Below are the code and all the weights of a small trained network. Each question names an input and a target symbol and asks about switching units off, where a switched-off unit gives its printed mean instead of its output.

import numpy as np


def w(rows, s, z=0):
    codes = np.array(rows[::2]) - 128.0
    scale = np.full(codes.shape[1], s)
    scale[-1] = z or s
    return codes * scale


def norm(h):
    return h / np.sqrt((h * h).mean(-1, keepdims=True) + 1e-5)


def f(y):
    return y / 2 * (1 + np.tanh(0.7978845608 * (y + 0.044715 * y**3)))


def softmax(a):
    e = np.exp(a - a.max(-1, keepdims=True))
    return e / e.sum(-1, keepdims=True)


def log_softmax(a):
    a = a - a.max(-1, keepdims=True)
    return a - np.log(np.exp(a).sum(-1, keepdims=True))


def net(x, mask):
    ids = ['εηθλμπστω'.index(c) for c in x.split()]
    T = len(ids)
    res = E[ids] + P[:T]
    u = 0
    for l in range(2):
        r = norm(res)
        for j in range(2):
            rows = slice(2 * j, 2 * j + 2)
            q, k, v = (r @ M[l][rows].T for M in (Q, K, V))
            z = softmax(np.where(np.tri(T) > 0, q @ k.T / 2**0.5, -1e9)) @ v
            o = O[l][rows]
            res = res + np.where(mask[u + j], z, o[:, -1]) @ o[:, :-1]
        u += 2
        y = f(norm(res) @ A[l][:, :-1].T + A[l][:, -1])
        res = res + np.where(mask[u : u + 8], y, B[l][:, -1]) @ B[l][:, :-1]
        u += 8
    return log_softmax(norm(res)[-1] @ U[:, :-1].T + U[:, -1])


Q, K, V, O, A, B = {}, {}, {}, {}, {}, {}
E = w([
[123,177,98,72,162,135,66,97,96,63,172,35],'ε',
[125,143,187,96,133,65,129,95,160,175,182,60],'η',
[147,245,137,75,151,96,117,90,143,118,137,132],'θ',
[98,145,120,132,92,132,97,188,98,175,220,159],'λ',
[130,165,97,186,45,175,146,115,161,95,145,161],'μ',
[212,76,116,123,147,205,127,159,168,136,167,174],'π',
[134,134,117,83,103,186,83,122,2,186,41,111],'σ',
[44,93,165,134,159,126,51,164,146,86,180,171],'τ',
[190,148,187,111,117,116,93,129,54,222,104,124],'ω',
],0.009)
P = w([
[165,195,131,112,64,130,20,3,55,196,214,176],'0',
[133,162,153,87,47,155,77,66,113,192,149,107],'1',
[131,142,154,80,44,161,103,82,150,161,109,108],'2',
[113,121,162,116,76,166,116,108,144,149,114,92],'3',
[107,129,168,129,103,159,137,124,152,125,83,95],'4',
[110,120,171,133,110,151,145,140,162,109,85,85],'5',
[106,118,166,145,123,136,160,167,154,77,92,79],'6',
[101,118,167,149,139,136,174,174,155,79,81,88],'7',
],0.0038)
Q[0] = w([
[59,50,143,158,80,227,99,254,106,134,196,203],'0.h0',
[219,75,114,92,143,107,159,90,69,182,40,114],'0.h0',
[163,93,103,152,101,137,94,129,89,122,97,143],'0.h1',
[129,107,113,205,111,87,144,116,151,146,115,109],'0.h1',
],0.0053)
K[0] = w([
[208,51,126,237,92,253,192,201,160,97,94,141],'0.h0',
[110,107,176,57,145,64,51,84,21,243,45,169],'0.h0',
[114,97,133,172,121,204,120,144,91,99,73,127],'0.h1',
[93,76,230,137,72,139,132,117,159,137,133,105],'0.h1',
],0.0042)
V[0] = w([
[160,167,139,201,23,161,128,97,119,137,38,224],'0.h0',
[4,190,66,151,53,122,116,109,78,65,109,67],'0.h0',
[168,199,103,90,144,199,88,146,112,59,137,173],'0.h1',
[114,201,98,80,151,112,156,90,232,121,198,117],'0.h1',
],0.004)
O[0] = w([
[143,117,82,163,173,171,255,191,136,81,205,42,199],'0.h0',
[79,96,214,185,89,72,222,86,95,188,150,149,122],'0.h0',
[176,94,146,158,116,119,170,150,138,200,96,125,254],'0.h1',
[192,50,130,146,123,119,107,128,68,105,61,146,215],'0.h1',
],0.0048,0.0033)
A[0] = w([
[162,128,83,130,193,161,126,209,168,139,182,123,149],'0.n0',
[168,106,128,137,147,77,146,113,137,97,81,135,58],'0.n1',
[51,2,150,142,125,85,68,90,120,108,109,149,2],'0.n2',
[128,47,148,175,109,92,157,151,134,207,171,158,105],'0.n3',
[109,126,81,227,109,96,214,89,128,84,205,139,62],'0.n4',
[120,80,89,116,136,137,48,172,196,137,153,174,76],'0.n5',
[18,112,68,173,111,153,244,146,138,127,140,108,12],'0.n6',
[140,55,63,109,161,192,104,144,112,65,117,125,203],'0.n7',
],0.0067,0.0033)
B[0] = w([
[110,84,106,77,136,145,176,130,201,45,105,115,247],'0.n0',
[124,79,157,157,150,180,136,160,183,97,144,98,125],'0.n1',
[77,93,152,155,204,209,234,177,150,118,116,152,158],'0.n2',
[217,174,90,104,62,155,80,57,88,212,131,149,172],'0.n3',
[108,145,107,164,103,142,167,119,116,75,255,79,186],'0.n4',
[200,94,110,109,194,173,163,155,152,61,100,136,201],'0.n5',
[88,89,176,146,158,136,221,137,197,35,171,77,204],'0.n6',
[216,159,57,74,109,91,77,66,140,169,126,107,255],'0.n7',
],0.0071,0.0031)
Q[1] = w([
[149,151,201,144,123,55,118,34,201,87,149,179],'1.h0',
[135,187,254,67,57,99,128,5,174,116,101,132],'1.h0',
[133,172,196,156,148,73,132,164,152,67,150,151],'1.h1',
[71,101,149,145,142,90,96,122,97,142,152,112],'1.h1',
],0.0041)
K[1] = w([
[59,133,134,168,201,24,135,161,242,50,72,161],'1.h0',
[174,252,163,189,172,14,128,9,195,125,139,234],'1.h0',
[215,126,211,214,68,100,109,113,162,35,98,138],'1.h1',
[164,64,191,144,147,179,92,107,77,126,144,90],'1.h1',
],0.0031)
V[1] = w([
[188,122,126,164,120,84,154,110,254,88,146,168],'1.h0',
[160,163,105,108,176,205,122,127,100,148,110,120],'1.h0',
[143,171,195,144,121,33,120,126,172,136,57,102],'1.h1',
[149,143,189,156,95,183,96,95,121,62,112,147],'1.h1',
],0.0043)
O[1] = w([
[107,139,87,99,65,180,96,75,7,202,129,115,4],'1.h0',
[23,101,153,112,151,49,99,139,116,107,136,144,232],'1.h0',
[5,73,106,139,122,171,234,228,193,131,142,120,220],'1.h1',
[64,160,65,26,210,97,197,157,100,160,174,82,187],'1.h1',
],0.0034,0.0024)
A[1] = w([
[182,202,84,123,23,60,1,52,42,213,155,153,125],'1.n0',
[139,166,151,96,97,76,75,71,61,221,100,98,169],'1.n1',
[131,124,118,159,148,102,159,140,119,108,176,99,88],'1.n2',
[147,191,87,96,74,108,65,62,99,214,132,139,148],'1.n3',
[178,196,100,132,5,80,2,43,41,208,118,180,124],'1.n4',
[121,174,154,87,74,86,76,108,54,181,116,125,174],'1.n5',
[111,54,90,188,117,143,156,131,174,70,184,161,81],'1.n6',
[179,149,64,168,35,54,63,105,83,170,175,191,2],'1.n7',
],0.0085,0.0057)
B[1] = w([
[28,162,214,219,12,168,13,147,111,180,24,161,224],'1.n0',
[211,128,71,93,163,136,68,120,139,63,142,124,251],'1.n1',
[49,120,175,127,97,126,125,181,178,116,102,139,131],'1.n2',
[37,129,179,151,102,79,107,160,123,163,58,136,200],'1.n3',
[16,142,195,192,10,103,22,98,119,164,2,148,223],'1.n4',
[197,98,55,124,139,162,92,117,177,83,114,115,228],'1.n5',
[199,208,105,207,65,165,66,30,43,157,170,137,149],'1.n6',
[237,59,16,60,211,69,86,135,183,77,148,121,137],'1.n7',
],0.0078,0.014)
U = w([
[82,102,241,75,165,83,186,176,142,169,100,42,208],'ε',
[89,110,144,162,41,115,36,141,128,155,57,138,203],'η',
[110,86,116,144,130,118,137,146,113,164,137,136,20],'θ',
[118,131,135,201,52,145,159,110,120,102,226,90,191],'λ',
[114,131,105,135,133,97,131,137,114,148,139,163,15],'μ',
[123,96,169,202,217,231,147,157,115,138,124,252,15],'π',
[129,126,124,137,133,81,138,155,115,167,132,152,46],'σ',
[119,117,110,133,142,98,134,135,115,151,136,154,5],'τ',
[203,83,84,69,170,145,103,145,173,83,130,94,197],'ω',
],0.0044,0.0022)

Each question gives the input, a string of symbols that net reads in full, and the target symbol t.
The units are the heads (2 rows each of Q, K, V and O) and the neurons (one row each of A and B). Each row of codes is followed by its name. A weight is (code - 128) times the scale printed after its matrix; where a second scale follows, it is the last column's (O, A, B and U).
mask holds one flag per unit, layer by layer, with each layer's heads first. A switched-off unit (its flag False) gives its mean, the last column of its rows in O or B, instead of its output. The means were averaged over made-up inputs and are rounded, as every weight is.
A unit's drop is (log p(t) with every unit on - log p(t) with that unit switched off) / (log p(t) with every unit on - log p(t) with every unit switched off).
The circuit of an input: a set's keep is (log p(t) with only the set's units on - log p(t) with every unit switched off) / (log p(t) with every unit on - log p(t) with every unit switched off). Starting from the 12 units with the biggest drops (on a tie, the unit counted first), units are removed one at a time, each time the one whose removal leaves the highest keep (on an exact tie, the one counted first), for as long as the keep stays at least 0.8.
circuit, biggest first: the units of the circuit, biggest drop first
most important unit: the unit with the biggest drop
top k neurons: the k neurons with the biggest drops, biggest first
heads that matter: for each layer, one digit per head in row order, 1 if its drop is at least 0.15 and else 0, layers parted by /
drop when u is switched off: that unit's drop, to one decimal
input η θ σ π τ ε θ, target ω: heads that matter -> 11 / 11
input τ σ π θ σ σ, target ε: heads that matter -> 11 / 10
input θ θ π, target ω: heads that matter -> 10 / 00
input ε σ μ λ ε, target ω: top 4 neurons -> [0.n6 1.n0 1.n4 0.n7]
input ε η ε, target ω: heads that matter -> 10 / 00
input θ θ θ ω ω, target ω: heads that matter -> 10 / 01
input η ω μ ω η μ σ η, target ε: circuit, biggest first -> [1.n1 1.n5 1.n0 1.n4]
input π ω θ θ ε τ ω, target ω: heads that matter -> 10 / 00
input ε θ μ ε λ σ μ θ, target ω: circuit, biggest first -> [1.n0 1.n4]
input π θ η μ λ λ, target λ: heads that matter -> 10 / 00
input θ θ ε τ, target π: top 3 neurons -> [0.n2 1.n4 1.n0]
input σ θ π π τ, target ω: most important unit -> 0.h0
input θ ε π θ ω η θ η, target ω: heads that matter -> 01 / 01
input θ π τ, target ω: most important unit -> 0.n5
input θ ε θ θ, target ε: top 3 neurons -> [0.n3 0.n1 0.n7]
input π π σ θ σ σ η σ, target ε: heads that matter -> 11 / 00
input θ θ ω η θ, target ε: top 3 neurons -> [0.n7 0.n1 1.n1]
input σ θ ω ε σ, target ω: top 4 neurons -> [0.n3 1.n0 1.n4 0.n0]
input θ σ θ ε ε η π, target ω: heads that matter -> 00 / 00
input π θ λ τ η η π η, target ε: top 2 neurons -> [0.n2 0.n7]
input ω τ π ω μ, target λ: most important unit -> 1.n6
input θ σ λ ω η π ω ω, target ε: top 3 neurons -> [0.n7 1.n1 1.n5]
input θ θ ω π μ ω ω, target ε: top 3 neurons -> [0.n7 1.n1 0.n3]
input σ ω π τ θ θ θ σ, target ω: drop when 1.n4 is switched off -> 0.3
